Below are the code and all the weights of a small trained network. Each question names an input and a class and asks about switching units off, where a switched-off unit gives its printed mean instead of its output.

import numpy as np


def w(rows, s, z=0):
    codes = np.array(rows[::2]) - 128.0
    scale = np.full(codes.shape[1], s)
    scale[-1] = z or s
    return codes * scale


def norm(h):
    return h / np.sqrt((h * h).mean(-1, keepdims=True) + 1e-5)


def f(y):
    return np.maximum(y, 0)


def log_softmax(a):
    a = a - a.max(-1, keepdims=True)
    return a - np.log(np.exp(a).sum(-1, keepdims=True))


def net(x, mask):
    res = np.array(x, float).reshape(1, 4) / 4 @ E
    u = 0
    for l in range(2):
        y = f(norm(res) @ A[l][:, :-1].T + A[l][:, -1])
        res = res + np.where(mask[u : u + 8], y, B[l][:, -1]) @ B[l][:, :-1]
        u += 8
    return log_softmax(norm(res)[-1] @ U[:, :-1].T + U[:, -1])


A, B = {}, {}
E = w([
[71,66,76,160,68,116,68,98,114,191,146],'x0',
[53,60,186,72,179,105,156,208,58,207,127],'x1',
[133,21,120,127,73,163,156,161,206,133,93],'x2',
[130,134,99,254,109,69,166,246,74,72,129],'x3',
],0.0091)
A[0] = w([
[184,135,206,121,246,130,183,156,182,2,93,3],'L0N0',
[181,129,153,59,207,158,170,198,191,89,140,21],'L0N1',
[65,130,122,196,92,101,84,141,86,93,107,158],'L0N2',
[126,151,143,163,73,49,242,203,170,49,155,66],'L0N3',
[100,94,201,140,192,100,147,227,127,214,90,38],'L0N4',
[147,39,64,69,58,180,153,209,200,100,32,51],'L0N5',
[190,76,189,138,99,138,149,158,130,147,64,64],'L0N6',
[226,120,99,168,128,127,180,77,186,100,120,35],'L0N7',
],0.0068,0.0051)
B[0] = w([
[48,155,159,182,37,108,208,18,71,148,80,233],'L0N0',
[157,135,143,138,115,83,231,48,93,163,116,198],'L0N1',
[187,101,195,109,106,187,101,79,99,190,126,239],'L0N2',
[185,93,197,146,124,172,68,153,93,121,132,243],'L0N3',
[116,169,25,91,125,228,114,148,97,67,108,231],'L0N4',
[93,145,142,106,118,88,155,156,216,90,255,253],'L0N5',
[76,145,145,136,169,97,175,197,181,132,215,174],'L0N6',
[128,163,60,77,120,176,108,158,139,101,131,189],'L0N7',
],0.0088,0.0051)
A[1] = w([
[61,83,56,166,73,82,66,95,133,196,162,6],'L1N0',
[150,131,125,66,160,184,112,96,180,166,168,55],'L1N1',
[110,250,141,138,188,53,73,117,66,141,189,96],'L1N2',
[80,89,153,64,209,91,169,194,92,144,107,6],'L1N3',
[196,182,83,167,114,129,101,109,183,72,118,14],'L1N4',
[151,136,109,224,130,86,156,219,107,121,114,96],'L1N5',
[146,147,190,75,143,107,151,98,166,155,93,35],'L1N6',
[76,118,115,116,103,133,162,46,93,143,164,35],'L1N7',
],0.011,0.0025)
B[1] = w([
[128,240,191,139,154,108,229,57,121,98,77,229],'L1N0',
[204,73,165,200,176,99,80,226,74,103,119,229],'L1N1',
[107,57,141,122,85,130,170,178,251,112,188,254],'L1N2',
[116,224,19,103,114,194,108,82,162,166,102,201],'L1N3',
[24,138,43,55,176,166,138,179,57,229,110,206],'L1N4',
[177,77,159,86,209,58,36,37,162,148,85,198],'L1N5',
[148,91,166,201,129,80,69,107,136,167,82,183],'L1N6',
[149,93,92,149,91,98,107,163,69,61,123,229],'L1N7',
],0.011,0.0078)
U = w([
[99,161,34,78,123,185,91,149,90,162,73,173],'0',
[190,46,177,155,158,68,6,122,84,126,76,43],'1',
[129,184,190,153,99,100,233,65,99,121,69,90],'2',
[105,77,147,111,84,111,144,166,245,119,219,109],'3',
[159,106,135,154,62,159,112,191,31,96,158,251],'4',
],0.014,0.0027)

Each question gives the input, the list of numbers given to net, and the class t.
The units are the neurons (one row each of A and B). Each row of codes is followed by its name. A weight is (code - 128) times the scale printed after its matrix; where a second scale follows, it is the last column's (A, B and U).
mask holds one flag per neuron, layer by layer. A switched-off neuron (its flag False) gives its mean, the last column of its row in B, instead of its output. The means were averaged over made-up inputs and are rounded, as every weight is.
A unit's drop is (log p(t) with every unit on - log p(t) with that unit switched off) / (log p(t) with every unit on - log p(t) with every unit switched off).
The circuit of an input: a set's keep is (log p(t) with only the set's units on - log p(t) with every unit switched off) / (log p(t) with every unit on - log p(t) with every unit switched off). Starting from the 12 units with the biggest drops (on a tie, the unit counted first), units are removed one at a time, each time the one whose removal leaves the highest keep (on an exact tie, the one counted first), for as long as the keep stays at least 0.8.
circuit, biggest first: the units of the circuit, biggest drop first
top k neurons: the k neurons with the biggest drops, biggest first
top k neurons in layer l: the k neurons of layer l with the biggest drops, biggest first
input [5,-3,1,-1], class 2: circuit, biggest first => [L1N0]
input [-7,-4,2,-7], class 1: top 2 neurons => [L1N6; L1N0]
input [6,-6,-7,2], class 3: top 2 neurons => [L1N2; L0N0]
input [7,-7,6,-7], class 0: top 2 neurons in layer 0 => [L0N0; L0N2]
input [-8,7,7,3], class 2: top 4 neurons in layer 1 => [L1N4; L1N2; L1N7; L1N5]
input [3,-1,-4,-2], class 3: top 2 neurons => [L1N2; L0N0]
input [7,-1,4,-6], class 2: top 2 neurons in layer 1 => [L1N0; L1N5]
input [8,-8,1,8], class 0: top 2 neurons in layer 0 => [L0N0; L0N7]
input [-2,-7,-6,7], class 0: top 2 neurons in layer 0 => [L0N7; L0N5]
input [-2,6,2,-7], class 1: top 3 neurons in layer 1 => [L1N1; L1N6; L1N4]
input [8,5,-8,-4], class 2: top 2 neurons => [L1N0; L0N5]
input [4,-3,-8,-7], class 3: top 2 neurons => [L1N2; L0N2]
input [-4,-8,7,3], class 0: top 2 neurons => [L1N4; L1N2]
input [-6,-7,-8,0], class 3: top 3 neurons => [L1N2; L0N4; L1N3]
input [3,0,-5,5], class 1: circuit, biggest first => [L1N5]
input [-7,7,4,2], class 0: top 3 neurons => [L0N4; L1N3; L1N0]
input [6,-5,6,-2], class 2: top 4 neurons => [L1N0; L1N2; L0N4; L0N3]
input [-5,5,0,6], class 1: top 4 neurons => [L1N5; L0N3; L1N0; L1N4]
input [5,6,5,1], class 0: top 2 neurons in layer 1 => [L1N2; L1N3]
input [-4,4,3,-4], class 0: top 2 neurons in layer 0 => [L0N2; L0N4]
input [-7,0,6,1], class 2: top 4 neurons => [L0N0; L0N1; L1N2; L1N1]
input [-5,-7,-7,-3], class 0: circuit, biggest first => [L1N4]
input [-3,0,-1,-4], class 1: top 3 neurons => [L1N6; L1N0; L1N7]
input [-6,7,4,-5], class 0: top 2 neurons in layer 1 => [L1N3; L1N0]
input [8,-6,2,-4], class 2: top 2 neurons => [L1N0; L0N4]
